Below is a small trained network, with its code and all its weights. Each question gives an input and a target symbol and asks what happens when units are switched off, that is, made to give their printed mean instead of their output.

import numpy as np


def w(rows, s, z=0):
    codes = np.array(rows[::2]) - 128.0
    scale = np.full(codes.shape[1], s)
    scale[-1] = z or s
    return codes * scale


def norm(h):
    return h / np.sqrt((h * h).mean(-1, keepdims=True) + 1e-5)


def f(y):
    return y / 2 * (1 + np.tanh(0.7978845608 * (y + 0.044715 * y**3)))


def softmax(a):
    e = np.exp(a - a.max(-1, keepdims=True))
    return e / e.sum(-1, keepdims=True)


def log_softmax(a):
    a = a - a.max(-1, keepdims=True)
    return a - np.log(np.exp(a).sum(-1, keepdims=True))


def net(x, mask):
    ids = ['αβζηξσω'.index(c) for c in x.split()]
    T = len(ids)
    res = E[ids] + P[:T]
    u = 0
    for l in range(2):
        q, k, v = (norm(res) @ M[l].T for M in (Q, K, V))
        z = softmax(np.where(np.tri(T) > 0, q @ k.T / 3**0.5, -1e9)) @ v
        res = res + np.where(mask[u], z, O[l][:, -1]) @ O[l][:, :-1]
        u += 1
        y = f(norm(res) @ A[l][:, :-1].T + A[l][:, -1])
        res = res + np.where(mask[u : u + 12], y, B[l][:, -1]) @ B[l][:, :-1]
        u += 12
    return log_softmax(norm(res)[-1] @ U[:, :-1].T + U[:, -1])


Q, K, V, O, A, B = {}, {}, {}, {}, {}, {}
E = w([
[181,124,106,85,11,62,130],'α',
[174,133,106,80,15,62,142],'β',
[183,128,90,101,8,28,131],'ζ',
[27,115,121,36,185,27,55],'η',
[171,108,147,19,54,134,153],'ξ',
[26,218,145,184,82,150,124],'σ',
[81,59,80,172,91,200,39],'ω',
],0.011)
P = w([
[139,169,73,146,100,202,195],'0',
[119,185,89,136,92,182,160],'1',
[114,186,99,126,86,159,139],'2',
[108,186,110,123,85,133,123],'3',
[101,180,123,114,82,121,116],'4',
[93,175,133,104,82,108,117],'5',
[85,167,147,97,81,96,111],'6',
[79,157,162,86,78,88,110],'7',
[75,145,179,79,75,78,108],'8',
[73,128,196,78,75,65,109],'9',
[78,111,222,70,73,50,110],'10',
[63,114,225,72,69,46,107],'11',
[78,100,255,55,64,32,100],'12',
],0.0086)
Q[0] = w([
[118,99,183,146,97,207,142],'L0H0',
[111,127,145,155,254,233,177],'L0H0',
[195,116,54,149,197,137,178],'L0H0',
],0.0067)
K[0] = w([
[111,141,45,97,125,91,113],'L0H0',
[143,199,2,158,119,186,179],'L0H0',
[215,126,125,164,171,164,145],'L0H0',
],0.0097)
V[0] = w([
[126,184,211,167,26,123,224],'L0H0',
[171,56,183,239,7,223,101],'L0H0',
[198,116,245,23,137,253,109],'L0H0',
],0.005)
O[0] = w([
[174,254,184,169,107,170,119,252],'L0H0',
[130,175,62,200,114,250,44,62],'L0H0',
[190,151,55,10,113,84,58,157],'L0H0',
],0.0078,0.0026)
A[0] = w([
[174,80,157,70,121,103,183,35],'L0N0',
[235,169,82,163,206,131,152,19],'L0N1',
[79,175,179,186,118,131,107,65],'L0N2',
[198,112,51,132,110,107,157,145],'L0N3',
[215,145,124,94,66,109,162,129],'L0N4',
[120,141,136,142,84,111,55,96],'L0N5',
[115,123,76,168,158,126,173,104],'L0N6',
[160,181,187,82,82,129,214,66],'L0N7',
[145,139,150,125,199,172,95,73],'L0N8',
[255,220,145,152,185,155,115,2],'L0N9',
[56,52,89,210,144,122,26,141],'L0N10',
[223,131,186,63,184,151,75,76],'L0N11',
],0.0085,0.0089)
B[0] = w([
[75,134,91,130,90,56,80,144],'L0N0',
[11,170,74,190,76,50,44,120],'L0N1',
[172,172,111,121,120,52,100,128],'L0N2',
[121,182,101,80,161,200,157,152],'L0N3',
[109,179,83,146,188,121,190,254],'L0N4',
[147,250,88,49,71,107,62,164],'L0N5',
[104,231,107,79,46,1,100,111],'L0N6',
[88,184,85,159,26,104,121,202],'L0N7',
[133,186,136,65,72,134,128,111],'L0N8',
[47,140,37,85,136,237,117,122],'L0N9',
[106,183,120,63,37,132,189,182],'L0N10',
[156,245,67,166,92,114,88,133],'L0N11',
],0.0084,0.0072)
Q[1] = w([
[143,45,126,139,229,191,132],'L1H0',
[174,96,147,208,255,114,74],'L1H0',
[200,9,62,253,210,205,25],'L1H0',
],0.01)
K[1] = w([
[152,155,75,254,143,205,148],'L1H0',
[250,141,56,141,144,171,139],'L1H0',
[154,129,34,168,226,206,147],'L1H0',
],0.0082)
V[1] = w([
[14,146,220,241,61,174,75],'L1H0',
[2,53,47,113,186,109,61],'L1H0',
[135,229,216,132,247,50,214],'L1H0',
],0.0095)
O[1] = w([
[12,236,124,136,246,121,137,239],'L1H0',
[66,203,105,121,87,135,46,5],'L1H0',
[196,203,221,114,216,198,112,62],'L1H0',
],0.012,0.0022)
A[1] = w([
[99,148,158,179,104,212,90,1],'L1N0',
[141,77,151,169,125,167,174,80],'L1N1',
[69,104,135,167,78,227,77,44],'L1N2',
[87,170,160,110,159,103,137,87],'L1N3',
[122,198,74,192,75,146,94,50],'L1N4',
[144,85,221,207,121,81,153,93],'L1N5',
[122,146,134,170,130,125,192,102],'L1N6',
[92,166,168,193,141,133,137,38],'L1N7',
[56,119,108,121,141,77,96,102],'L1N8',
[165,101,181,94,137,107,149,100],'L1N9',
[19,128,6,128,120,100,81,186],'L1N10',
[136,24,70,164,167,120,158,37],'L1N11',
],0.015,0.0089)
B[1] = w([
[185,79,118,30,107,151,196,126],'L1N0',
[76,135,133,83,158,85,81,131],'L1N1',
[186,124,156,97,184,120,167,136],'L1N2',
[113,128,124,118,162,189,134,167],'L1N3',
[21,163,148,127,79,89,106,154],'L1N4',
[91,94,159,214,169,111,44,128],'L1N5',
[108,93,132,121,93,129,53,146],'L1N6',
[202,104,49,92,81,67,164,133],'L1N7',
[125,106,125,107,70,130,162,174],'L1N8',
[137,110,73,116,78,144,168,148],'L1N9',
[54,135,40,135,95,104,112,247],'L1N10',
[142,132,103,16,176,112,8,125],'L1N11',
],0.017,0.015)
U = w([
[122,139,177,187,67,223,96,54],'α',
[134,107,194,189,132,139,97,253],'β',
[102,108,206,139,111,135,143,65],'ζ',
[175,79,129,62,112,103,213,104],'η',
[174,149,132,85,119,107,6,107],'ξ',
[129,161,117,128,214,142,176,108],'σ',
[85,106,53,171,125,93,144,111],'ω',
],0.015,0.0058)

Each question gives the input, a string of symbols that net reads in full, and the target symbol t.
The units are the heads (3 rows each of Q, K, V and O) and the neurons (one row each of A and B). Each row of codes is followed by its name. A weight is (code - 128) times the scale printed after its matrix; where a second scale follows, it is the last column's (O, A, B and U).
mask holds one flag per unit, layer by layer, with each layer's heads first. A switched-off unit (its flag False) gives its mean, the last column of its rows in O or B, instead of its output. The means were averaged over made-up inputs and are rounded, as every weight is.
A unit's drop is (log p(t) with every unit on - log p(t) with that unit switched off) / (log p(t) with every unit on - log p(t) with every unit switched off).
The circuit of an input: a set's keep is (log p(t) with only the set's units on - log p(t) with every unit switched off) / (log p(t) with every unit on - log p(t) with every unit switched off). Starting from the 12 units with the biggest drops (on a tie, the unit counted first), units are removed one at a time, each time the one whose removal leaves the highest keep (on an exact tie, the one counted first), for as long as the keep stays at least 0.8.
units of the circuit, in order: the units of the circuit, biggest drop first
most important unit: the unit with the biggest drop
k most important neurons: the k neurons with the biggest drops, biggest first
k most important neurons of layer l: the k neurons of layer l with the biggest drops, biggest first
input ω α η ξ α ξ β ξ ξ σ, target ξ: units of the circuit, in order => [L1H0 L0N4 L0H0]
input η σ ζ σ α, target σ: 4 most important neurons => [L0N4 L0N2 L0N5 L0N3]
input ξ η ξ σ ξ ξ β ξ β ξ σ ξ σ, target σ: 2 most important neurons of layer 1 => [L1N3 L1N10]
input ω ω ξ ξ β ζ ζ β, target β: most important neuron => [L1N10]
input ζ ξ ζ β α, target β: 3 most important neurons => [L1N10 L1N5 L0N10]
input α ξ ω ξ ξ ξ ξ ω ξ η ξ η, target η: units of the circuit, in order => [L0H0 L1N10 L1H0 L1N9]
input ξ ξ α β ζ ζ ω ω ω ξ α α, target η: 2 most important neurons of layer 0 => [L0N5 L0N4]
input η ω ζ ζ ω ω ζ ξ ζ ζ ξ α ξ, target ξ: units of the circuit, in order => [L0H0 L0N4 L1H0]
input ω α ω ω ω β ζ ζ α α, target β: 4 most important neurons of layer 1 => [L1N5 L1N10 L1N6 L1N8]
input η ζ ω, target η: units of the circuit, in order => [L1H0 L1N0]
input ξ ω α ξ ζ ζ, target η: 4 most important neurons => [L1N10 L1N9 L0N5 L0N3]
input η ζ β, target η: units of the circuit, in order => [L0H0 L1H0]
input ω α α β ξ α α ξ ζ σ β, target σ: units of the circuit, in order => [L0N4 L1H0 L1N10]
input ω ζ ω ζ σ ζ ζ, target σ: 2 most important neurons of layer 0 => [L0N4 L0N10]
input ζ α α α ξ ξ α α α ζ, target β: most important unit => L1N5
input β ω ξ ξ α ξ σ η, target ξ: 2 most important neurons => [L0N4 L0N7]
input σ ξ ξ ζ α ω ξ α α β, target α: 4 most important neurons of layer 0 => [L0N7 L0N10 L0N4 L0N5]
input σ ω ξ ξ ξ ζ β, target η: 2 most important neurons => [L1N10 L1N9]
input ξ ξ ω ξ α ω ξ σ ξ ξ, target σ: 3 most important neurons of layer 0 => [L0N4 L0N11 L0N3]
input α ω ξ σ η ξ η β α, target ζ: 2 most important neurons => [L1N10 L1N5]
input ξ η ω ξ ξ ω ξ, target ξ: 3 most important neurons => [L0N4 L0N0 L1N10]
input ξ ω ω σ σ ξ α, target σ: 3 most important neurons => [L0N4 L0N3 L0N2]
input α ω σ ω ζ ζ η ξ ξ σ, target ξ: 3 most important neurons => [L0N2 L1N7 L1N10]
input ζ ξ β σ ζ, target σ: most important unit => L0N4
input ξ ω ξ η α β η, target ζ: 2 most important neurons of layer 1 => [L1N10 L1N5]
input ξ ξ ζ σ η ω α α σ ξ η, target σ: 4 most important neurons of layer 1 => [L1N3 L1N10 L1N6 L1N4]
input ξ ξ η ξ ξ α ω, target ξ: 2 most important neurons => [L0N4 L0N10]
input ξ ξ ξ ζ ζ ξ ω ζ α ζ η ζ, target ζ: 2 most important neurons of layer 1 => [L1N10 L1N7]
input α ξ ξ ξ ξ α β σ β β, target σ: 2 most important neurons => [L0N4 L1N10]
input ζ ω σ η ζ α ξ α ω ξ α ξ η, target η: 2 most important neurons of layer 0 => [L0N7 L0N10]
